Below are the code and all the weights of a small trained network. Each question names an input and a class and asks about switching units off, where a switched-off unit gives its printed mean instead of its output.

import numpy as np


def w(rows, s, z=0):
    codes = np.array(rows[::2]) - 128.0
    scale = np.full(codes.shape[1], s)
    scale[-1] = z or s
    return codes * scale


def f(y):
    return np.maximum(y, 0)


def log_softmax(a):
    a = a - a.max(-1, keepdims=True)
    return a - np.log(np.exp(a).sum(-1, keepdims=True))


def net(x, mask):
    res = np.array(x, float).reshape(1, 8) / 4 @ E
    y = f(res @ A[0][:, :-1].T + A[0][:, -1])
    res = res + np.where(mask, y, B[0][:, -1]) @ B[0][:, :-1]
    return log_softmax(res[-1] @ U[:, :-1].T + U[:, -1])


A, B = {}, {}
E = w([
[90,94,183,96,101,107,124,33],'x0',
[87,131,166,155,121,101,120,59],'x1',
[199,136,228,91,116,187,120,205],'x2',
[145,52,195,92,134,216,253,64],'x3',
[71,106,111,55,89,58,48,76],'x4',
[198,68,184,28,115,219,184,170],'x5',
[105,175,150,231,150,110,132,105],'x6',
[115,94,2,116,149,128,182,117],'x7',
],0.0039)
A[0] = w([
[112,133,130,143,120,95,81,124,93],'neuron 0',
[112,123,144,120,119,125,132,149,64],'neuron 1',
[115,102,172,85,137,141,151,87,117],'neuron 2',
[109,123,12,96,134,112,108,166,115],'neuron 3',
[122,123,72,121,133,117,136,143,76],'neuron 4',
[125,105,195,63,120,144,154,59,130],'neuron 5',
[127,133,122,150,129,134,145,128,89],'neuron 6',
[65,126,144,126,138,159,113,157,126],'neuron 7',
[160,134,157,111,137,129,136,159,102],'neuron 8',
[120,106,176,76,133,143,151,80,133],'neuron 9',
[61,161,178,165,133,64,3,131,117],'neuron 10',
[114,116,138,123,133,137,132,124,141],'neuron 11',
[164,121,167,113,133,142,130,173,108],'neuron 12',
[101,128,59,101,139,117,119,167,88],'neuron 13',
[116,133,138,131,135,126,108,126,142],'neuron 14',
[127,117,54,122,135,122,128,141,53],'neuron 15',
[125,123,133,132,127,119,115,127,154],'neuron 16',
[163,121,110,153,116,79,98,114,255],'neuron 17',
[152,126,182,98,121,169,146,197,142],'neuron 18',
[169,121,218,83,138,195,146,237,105],'neuron 19',
[122,103,182,74,124,139,154,76,127],'neuron 20',
[116,127,129,167,127,136,155,130,124],'neuron 21',
[115,131,116,249,150,153,210,124,97],'neuron 22',
],0.012,0.00074)
B[0] = w([
[143,143,156,138,137,95,82,105,176],'neuron 0',
[131,124,131,143,129,141,131,133,135],'neuron 1',
[114,104,118,104,126,163,150,64,187],'neuron 2',
[117,122,5,98,114,113,72,174,203],'neuron 3',
[126,130,67,118,123,131,120,153,160],'neuron 4',
[112,66,106,93,122,181,166,46,214],'neuron 5',
[126,134,126,143,131,126,156,133,141],'neuron 6',
[141,122,134,125,125,126,140,123,137],'neuron 7',
[148,123,156,122,117,145,123,163,162],'neuron 8',
[108,89,118,111,121,173,148,62,194],'neuron 9',
[140,152,234,129,137,33,33,49,255],'neuron 10',
[138,136,121,118,136,133,138,108,142],'neuron 11',
[156,121,167,117,113,158,121,175,176],'neuron 12',
[123,111,54,100,129,117,93,157,175],'neuron 13',
[120,124,147,125,129,115,125,121,145],'neuron 14',
[136,123,47,111,124,120,127,156,168],'neuron 15',
[138,130,129,128,135,122,122,114,141],'neuron 16',
[120,138,139,140,144,81,92,125,174],'neuron 17',
[165,104,192,116,111,190,100,192,201],'neuron 18',
[192,106,227,101,80,214,94,231,243],'neuron 19',
[106,81,116,106,124,177,150,60,199],'neuron 20',
[128,153,131,149,133,136,163,136,152],'neuron 21',
[103,180,134,209,154,135,251,166,204],'neuron 22',
],0.026,0.0076)
U = w([
[112,136,1,92,129,92,98,194,253],'0',
[90,199,116,223,184,112,219,157,158],'1',
[88,74,120,81,121,165,180,34,43],'2',
[130,177,178,145,157,34,58,78,195],'3',
[229,112,192,95,83,176,123,226,48],'4',
],0.0051,0.00043)

Each question gives the input, the list of numbers given to net, and the class t.
The units are the neurons (one row each of A and B). Each row of codes is followed by its name. A weight is (code - 128) times the scale printed after its matrix; where a second scale follows, it is the last column's (A, B and U).
mask holds one flag per neuron, in row order. A switched-off neuron (its flag False) gives its mean, the last column of its row in B, instead of its output. The means were averaged over made-up inputs and are rounded, as every weight is.
A unit's drop is (log p(t) with every unit on - log p(t) with that unit switched off) / (log p(t) with every unit on - log p(t) with every unit switched off).
The circuit of an input: a set's keep is (log p(t) with only the set's units on - log p(t) with every unit switched off) / (log p(t) with every unit on - log p(t) with every unit switched off). Starting from the 12 units with the biggest drops (on a tie, the unit counted first), units are removed one at a time, each time the one whose removal leaves the highest keep (on an exact tie, the one counted first), for as long as the keep stays at least 0.8.
units of the circuit, in order: the units of the circuit, biggest drop first
most important unit: the unit with the biggest drop
k most important neurons: the k neurons with the biggest drops, biggest first
drop of u: that unit's drop, to one decimal
input [8,0,1,-7,2,-2,-2,6], class 3: units of the circuit, in order : (neuron 10)
input [6,-6,2,7,1,6,-2,1], class 2: 3 most important neurons : (neuron 5; neuron 20; neuron 9)
input [4,6,1,-6,-6,4,6,-3], class 3: units of the circuit, in order : (neuron 10; neuron 19)
input [-7,6,-1,5,-4,-2,-5,1], class 1: 2 most important neurons : (neuron 22; neuron 19)
input [6,-5,-3,-8,-6,-6,8,8], class 0: 3 most important neurons : (neuron 3; neuron 15; neuron 13)
input [3,-7,-3,4,6,7,-8,-3], class 2: 2 most important neurons : (neuron 5; neuron 20)
input [7,-4,3,0,3,-7,4,8], class 0: 2 most important neurons : (neuron 3; neuron 15)
input [-2,5,-5,-1,-6,0,-7,-2], class 1: 2 most important neurons : (neuron 19; neuron 10)
input [-8,5,6,-5,3,-8,-4,6], class 0: 2 most important neurons : (neuron 3; neuron 13)
input [6,6,-4,-4,-2,0,-5,4], class 0: 2 most important neurons : (neuron 10; neuron 3)
input [2,7,-5,-5,-3,6,2,3], class 1: 2 most important neurons : (neuron 10; neuron 19)
input [0,1,4,-3,0,-5,4,5], class 3: drop of neuron 10 : 0.1
input [3,0,-3,-6,1,1,2,2], class 3: drop of neuron 10 : 0.4
input [8,5,1,5,-4,6,-3,-1], class 2: most important unit : neuron 5
input [-2,6,-1,-3,-3,1,0,4], class 0: drop of neuron 10 : 0.2
